Here is a tiny trained network, its code and every weight. The questions are about switching its units off for an input and a class, where a switched-off unit gives its printed mean instead of its output.

import numpy as np


def w(rows, s, z=0):
    codes = np.array(rows[::2]) - 128.0
    scale = np.full(codes.shape[1], s)
    scale[-1] = z or s
    return codes * scale


def norm(h):
    return h / np.sqrt((h * h).mean(-1, keepdims=True) + 1e-5)


def f(y):
    return y / 2 * (1 + np.tanh(0.7978845608 * (y + 0.044715 * y**3)))


def log_softmax(a):
    a = a - a.max(-1, keepdims=True)
    return a - np.log(np.exp(a).sum(-1, keepdims=True))


def net(x, mask):
    res = np.array(x, float).reshape(1, 8) / 4 @ E
    u = 0
    for l in range(4):
        y = f(norm(res) @ A[l][:, :-1].T + A[l][:, -1])
        res = res + np.where(mask[u : u + 3], y, B[l][:, -1]) @ B[l][:, :-1]
        u += 3
    return log_softmax(norm(res)[-1] @ U[:, :-1].T + U[:, -1])


A, B = {}, {}
E = w([
[151,139,139,110,108,155,134,126],'x0',
[179,24,162,113,117,69,79,56],'x1',
[114,119,122,149,135,109,122,138],'x2',
[154,137,187,64,211,93,102,199],'x3',
[143,129,143,118,99,149,130,135],'x4',
[151,49,192,136,212,254,82,170],'x5',
[143,135,133,123,115,142,125,131],'x6',
[134,220,194,205,162,175,77,12],'x7',
],0.0045)
A[0] = w([
[146,51,133,253,207,208,82,216,158],'0.n1',
[175,142,94,227,196,252,82,37,252],'0.n2',
[112,67,36,225,50,163,173,40,55],'0.n3',
],0.0033,0.0022)
B[0] = w([
[104,117,144,2,102,168,184,62,199],'0.n1',
[91,81,150,120,106,87,187,175,252],'0.n2',
[166,97,130,245,81,208,125,146,166],'0.n3',
],0.0076,0.0035)
A[1] = w([
[2,216,115,71,111,192,154,203,2],'1.n1',
[130,53,36,82,110,108,143,222,46],'1.n2',
[118,130,207,110,102,114,79,202,88],'1.n3',
],0.0053,0.0022)
B[1] = w([
[119,134,93,168,116,110,2,117,240],'1.n1',
[237,157,97,210,194,178,174,82,250],'1.n2',
[192,220,50,164,224,58,155,93,147],'1.n3',
],0.0073,0.0024)
A[2] = w([
[186,109,131,130,145,120,109,103,19],'2.n1',
[42,191,85,140,142,172,145,195,5],'2.n2',
[83,184,255,188,146,134,126,69,43],'2.n3',
],0.0071,0.0026)
B[2] = w([
[158,147,147,164,92,75,81,139,127],'2.n1',
[173,134,114,77,103,209,2,65,179],'2.n2',
[234,92,17,101,169,97,183,176,252],'2.n3',
],0.0089,0.0029)
A[3] = w([
[150,197,219,71,181,24,76,238,158],'3.n1',
[98,211,89,122,39,3,148,105,2],'3.n2',
[161,31,186,130,94,38,102,98,49],'3.n3',
],0.0056,0.00095)
B[3] = w([
[38,135,148,245,94,165,142,78,251],'3.n1',
[132,38,248,21,167,129,125,175,228],'3.n2',
[102,239,39,111,90,187,1,138,224],'3.n3',
],0.0095,0.0027)
U = w([
[121,183,83,98,108,156,7,111,44],'0',
[201,118,64,135,184,103,226,166,77],'1',
[71,65,228,27,138,129,165,159,147],'2',
[53,153,163,224,115,142,187,106,253],'3',
],0.012,0.0033)

Each question gives the input, the list of numbers given to net, and the class t.
The units are the neurons (one row each of A and B). Each row of codes is followed by its name. A weight is (code - 128) times the scale printed after its matrix; where a second scale follows, it is the last column's (A, B and U).
mask holds one flag per neuron, layer by layer. A switched-off neuron (its flag False) gives its mean, the last column of its row in B, instead of its output. The means were averaged over made-up inputs and are rounded, as every weight is.
A unit's drop is (log p(t) with every unit on - log p(t) with that unit switched off) / (log p(t) with every unit on - log p(t) with every unit switched off).
The circuit of an input: a set's keep is (log p(t) with only the set's units on - log p(t) with every unit switched off) / (log p(t) with every unit on - log p(t) with every unit switched off). Starting from all 12 units, units are removed one at a time, each time the one whose removal leaves the highest keep (on an exact tie, the one counted first), for as long as the keep stays at least 0.8.
circuit, biggest first: the units of the circuit, biggest drop first
most important unit: the unit with the biggest drop
top k neurons: the k neurons with the biggest drops, biggest first
k most important neurons of layer l: the k neurons of layer l with the biggest drops, biggest first
drop when u is switched off: that unit's drop, to one decimal
input [1,6,5,6,8,-3,-2,-3], class 0: top 2 neurons : 3.n3, 0.n2
input [5,2,-6,7,-5,-5,-1,5], class 3: most important unit : 3.n1
input [1,6,4,5,3,-5,5,-6], class 0: top 2 neurons : 3.n3, 2.n3
input [-5,-6,2,5,8,1,4,7], class 1: top 3 neurons : 2.n3, 3.n3, 2.n1
input [3,0,1,4,2,-3,-4,-2], class 3: top 4 neurons : 3.n1, 2.n3, 0.n1, 0.n3
input [5,1,7,-5,7,-3,-6,5], class 1: top 3 neurons : 2.n3, 3.n1, 1.n1
input [-4,-7,-5,-4,5,-6,8,-6], class 0: 2 most important neurons of layer 2 : 2.n2, 2.n3
input [8,4,-8,4,6,-2,4,-6], class 1: top 3 neurons : 1.n2, 1.n1, 1.n3
input [-6,5,-8,-7,-7,4,5,-6], class 3: circuit, biggest first : 2.n3, 3.n2
input [-5,7,-7,-4,-3,5,6,8], class 1: 2 most important neurons of layer 2 : 2.n3, 2.n2
input [4,-5,3,5,1,-6,4,-5], class 2: top 2 neurons : 3.n2, 2.n3
input [-1,0,2,-2,-4,-5,2,4], class 2: top 2 neurons : 3.n2, 1.n2
input [-6,5,-2,6,-1,7,-1,-8], class 1: top 3 neurons : 1.n2, 3.n2, 1.n3
input [-8,2,3,7,-4,-6,8,4], class 3: most important unit : 3.n1
input [-4,8,-3,-7,3,8,8,-5], class 0: top 3 neurons : 3.n3, 3.n2, 2.n3
input [6,-2,-4,1,-3,3,7,1], class 2: top 2 neurons : 0.n1, 3.n3
input [2,-7,7,-1,-7,-8,2,-5], class 2: top 2 neurons : 3.n2, 3.n3
input [-6,7,2,-8,1,-8,5,-6], class 2: 2 most important neurons of layer 2 : 2.n3, 2.n2
input [-1,-4,-2,7,3,0,4,-2], class 3: 2 most important neurons of layer 3 : 3.n1, 3.n3
input [-7,-5,-5,-3,-8,-5,3,0], class 0: circuit, biggest first : 2.n2
input [-3,-5,-8,8,-8,-6,1,-5], class 3: 2 most important neurons of layer 3 : 3.n1, 3.n3
input [2,-5,8,4,3,-1,-3,6], class 1: 2 most important neurons of layer 2 : 2.n3, 2.n1
input [3,-7,-8,-4,0,4,5,1], class 0: drop when 1.n1 is switched off : 0.2
input [-7,4,6,4,0,-2,0,6], class 1: drop when 1.n1 is switched off : 0.1
